Here is a tiny trained network, its code and every weight. The questions are about switching its units off for an input and a target symbol, where a switched-off unit gives its printed mean instead of its output.

import numpy as np


def w(rows, s, z=0):
    codes = np.array(rows[::2]) - 128.0
    scale = np.full(codes.shape[1], s)
    scale[-1] = z or s
    return codes * scale


def f(y):
    return np.maximum(y, 0)


def softmax(a):
    e = np.exp(a - a.max(-1, keepdims=True))
    return e / e.sum(-1, keepdims=True)


def log_softmax(a):
    a = a - a.max(-1, keepdims=True)
    return a - np.log(np.exp(a).sum(-1, keepdims=True))


def net(x, mask):
    ids = ['ΠΨαβδεζηθμξτφ'.index(c) for c in x.split()]
    T = len(ids)
    res = E[ids] + P[:T]
    u = 0
    for l in range(2):
        q, k, v = (res @ M[l].T for M in (Q, K, V))
        z = softmax(np.where(np.tri(T) > 0, q @ k.T / 2**0.5, -1e9)) @ v
        res = res + np.where(mask[u], z, O[l][:, -1]) @ O[l][:, :-1]
        u += 1
        y = f(res @ A[l][:, :-1].T + A[l][:, -1])
        res = res + np.where(mask[u : u + 4], y, B[l][:, -1]) @ B[l][:, :-1]
        u += 4
    return log_softmax(res[-1] @ U[:, :-1].T + U[:, -1])


Q, K, V, O, A, B = {}, {}, {}, {}, {}, {}
E = w([
[99,165,198,155,89],'Π',
[85,123,100,208,125],'Ψ',
[121,80,75,74,172],'α',
[95,123,96,157,139],'β',
[12,48,14,222,152],'δ',
[75,83,34,171,161],'ε',
[202,162,140,80,163],'ζ',
[71,134,135,177,106],'η',
[132,143,157,112,132],'θ',
[142,201,211,111,104],'μ',
[75,123,128,88,121],'ξ',
[94,127,76,211,136],'τ',
[109,151,144,255,103],'φ',
],0.0077)
P = w([
[81,187,79,98,235],'0',
[156,73,128,215,2],'1',
[61,144,179,209,185],'2',
[186,109,95,187,37],'3',
[64,114,212,214,187],'4',
[190,122,77,153,51],'5',
[75,65,209,241,201],'6',
[193,123,62,150,64],'7',
],0.0092)
Q[0] = w([
[199,199,21,192,88],'L0H0',
[69,215,73,130,253],'L0H0',
],0.0046)
K[0] = w([
[129,170,1,51,189],'L0H0',
[97,176,193,119,174],'L0H0',
],0.0068)
V[0] = w([
[191,167,26,39,200],'L0H0',
[63,54,137,254,110],'L0H0',
],0.0076)
O[0] = w([
[33,109,153,1,113,61],'L0H0',
[148,91,60,251,171,253],'L0H0',
],0.0086,0.0057)
A[0] = w([
[68,125,158,2,121,151],'L0N0',
[190,166,107,163,18,253],'L0N1',
[122,229,251,60,141,172],'L0N2',
[189,116,77,134,36,255],'L0N3',
],0.0082,0.0036)
B[0] = w([
[113,34,153,33,82,154],'L0N0',
[111,82,30,6,142,255],'L0N1',
[155,124,222,67,104,144],'L0N2',
[147,62,53,2,72,229],'L0N3',
],0.0082,0.0085)
Q[1] = w([
[184,87,4,60,66],'L1H0',
[231,78,149,107,98],'L1H0',
],0.0043)
K[1] = w([
[2,125,186,105,173],'L1H0',
[32,134,102,84,107],'L1H0',
],0.0064)
V[1] = w([
[251,154,184,169,105],'L1H0',
[196,103,210,37,2],'L1H0',
],0.0078)
O[1] = w([
[243,62,151,145,111,8],'L1H0',
[195,197,153,158,87,217],'L1H0',
],0.011,0.013)
A[1] = w([
[52,2,92,5,193,120],'L1N0',
[72,156,110,109,50,237],'L1N1',
[248,44,56,89,61,217],'L1N2',
[86,99,119,194,246,253],'L1N3',
],0.0061,0.0039)
B[1] = w([
[78,138,215,240,44,253],'L1N0',
[81,138,73,63,211,229],'L1N1',
[252,2,107,165,154,210],'L1N2',
[172,222,202,116,154,241],'L1N3',
],0.0079,0.013)
U = w([
[110,92,133,132,71,154],'Π',
[176,31,226,175,66,105],'Ψ',
[127,71,84,105,142,166],'α',
[208,95,173,162,84,56],'β',
[201,33,104,70,238,141],'δ',
[135,155,85,99,119,101],'ε',
[89,141,196,162,21,2],'ζ',
[168,201,187,215,123,107],'η',
[96,253,198,118,184,208],'θ',
[117,103,45,24,245,139],'μ',
[169,132,101,114,100,148],'ξ',
[100,109,119,120,75,142],'τ',
[63,145,82,85,141,78],'φ',
],0.0065,0.006)

Each question gives the input, a string of symbols that net reads in full, and the target symbol t.
The units are the heads (2 rows each of Q, K, V and O) and the neurons (one row each of A and B). Each row of codes is followed by its name. A weight is (code - 128) times the scale printed after its matrix; where a second scale follows, it is the last column's (O, A, B and U).
mask holds one flag per unit, layer by layer, with each layer's heads first. A switched-off unit (its flag False) gives its mean, the last column of its rows in O or B, instead of its output. The means were averaged over made-up inputs and are rounded, as every weight is.
A unit's drop is (log p(t) with every unit on - log p(t) with that unit switched off) / (log p(t) with every unit on - log p(t) with every unit switched off).
The circuit of an input: a set's keep is (log p(t) with only the set's units on - log p(t) with every unit switched off) / (log p(t) with every unit on - log p(t) with every unit switched off). Starting from all 10 units, units are removed one at a time, each time the one whose removal leaves the highest keep (on an exact tie, the one counted first), for as long as the keep stays at least 0.8.
units of the circuit, in order: the units of the circuit, biggest drop first
most important unit: the unit with the biggest drop
k most important neurons: the k neurons with the biggest drops, biggest first
k most important neurons of layer l: the k neurons of layer l with the biggest drops, biggest first
input θ δ Π Π β Ψ, target ξ: 2 most important neurons of layer 0 : L0N0, L0N2
input ζ ξ θ β, target η: units of the circuit, in order : L0H0, L1H0, L0N2
input φ ζ φ ε μ τ, target Ψ: most important unit : L1N0
input η δ θ τ, target α: 2 most important neurons : L0N1, L0N3
input α α Ψ α η Π θ φ, target θ: 3 most important neurons : L0N0, L0N2, L1N2
input Π Π Π Π, target δ: 2 most important neurons of layer 0 : L0N1, L0N3
input μ θ Π θ φ δ, target β: 3 most important neurons : L0N2, L1N2, L0N1
input θ φ φ β β ε, target ξ: 2 most important neurons : L0N2, L0N0
input Π Π τ η, target δ: 2 most important neurons : L1N2, L0N1
input δ τ φ ζ α Ψ ζ η, target ζ: 3 most important neurons : L1N0, L0N3, L0N1
input β ξ δ ε, target μ: 2 most important neurons of layer 0 : L0N0, L0N2
input δ τ δ θ, target ζ: units of the circuit, in order : L1N0, L1H0, L0N3
input δ α Π Ψ θ Ψ φ μ, target ζ: units of the circuit, in order : L1N0, L1H0, L0H0, L0N3
input β δ τ θ, target μ: 3 most important neurons : L0N0, L1N0, L0N3
input Π Π φ Ψ δ τ, target δ: 3 most important neurons : L1N2, L0N1, L0N3
input φ Π α δ η α Π α, target Ψ: 2 most important neurons of layer 0 : L0N1, L0N3
input φ μ θ τ θ β, target Ψ: most important neuron : L1N0
input μ Ψ θ δ, target β: 2 most important neurons : L0N2, L1N2
input Π φ Ψ τ μ η μ β, target δ: 2 most important neurons : L1N2, L0N1
input β φ θ ξ φ ζ ε φ, target μ: 2 most important neurons : L0N0, L1N0
input ζ τ α, target θ: units of the circuit, in order : L1N2, L0N3
input ε η φ β ε φ φ ζ, target φ: most important neuron of layer 1 : L1N0
input φ α ξ Ψ, target Ψ: 4 most important neurons : L1N0, L0N1, L0N3, L1N2
input θ η β ξ Π Π β, target η: 2 most important neurons : L1N1, L0N1
input θ φ τ δ φ η, target ξ: 2 most important neurons : L0N0, L0N2
input ε Π φ ζ ε θ, target φ: 2 most important neurons of layer 0 : L0N0, L0N3
input φ β ε Π Π μ ε, target η: most important unit : L1N1
input β θ Π Ψ θ ε θ β, target μ: 2 most important neurons of layer 1 : L1N0, L1N1
input Π η δ ε θ α, target δ: 2 most important neurons of layer 1 : L1N2, L1N0
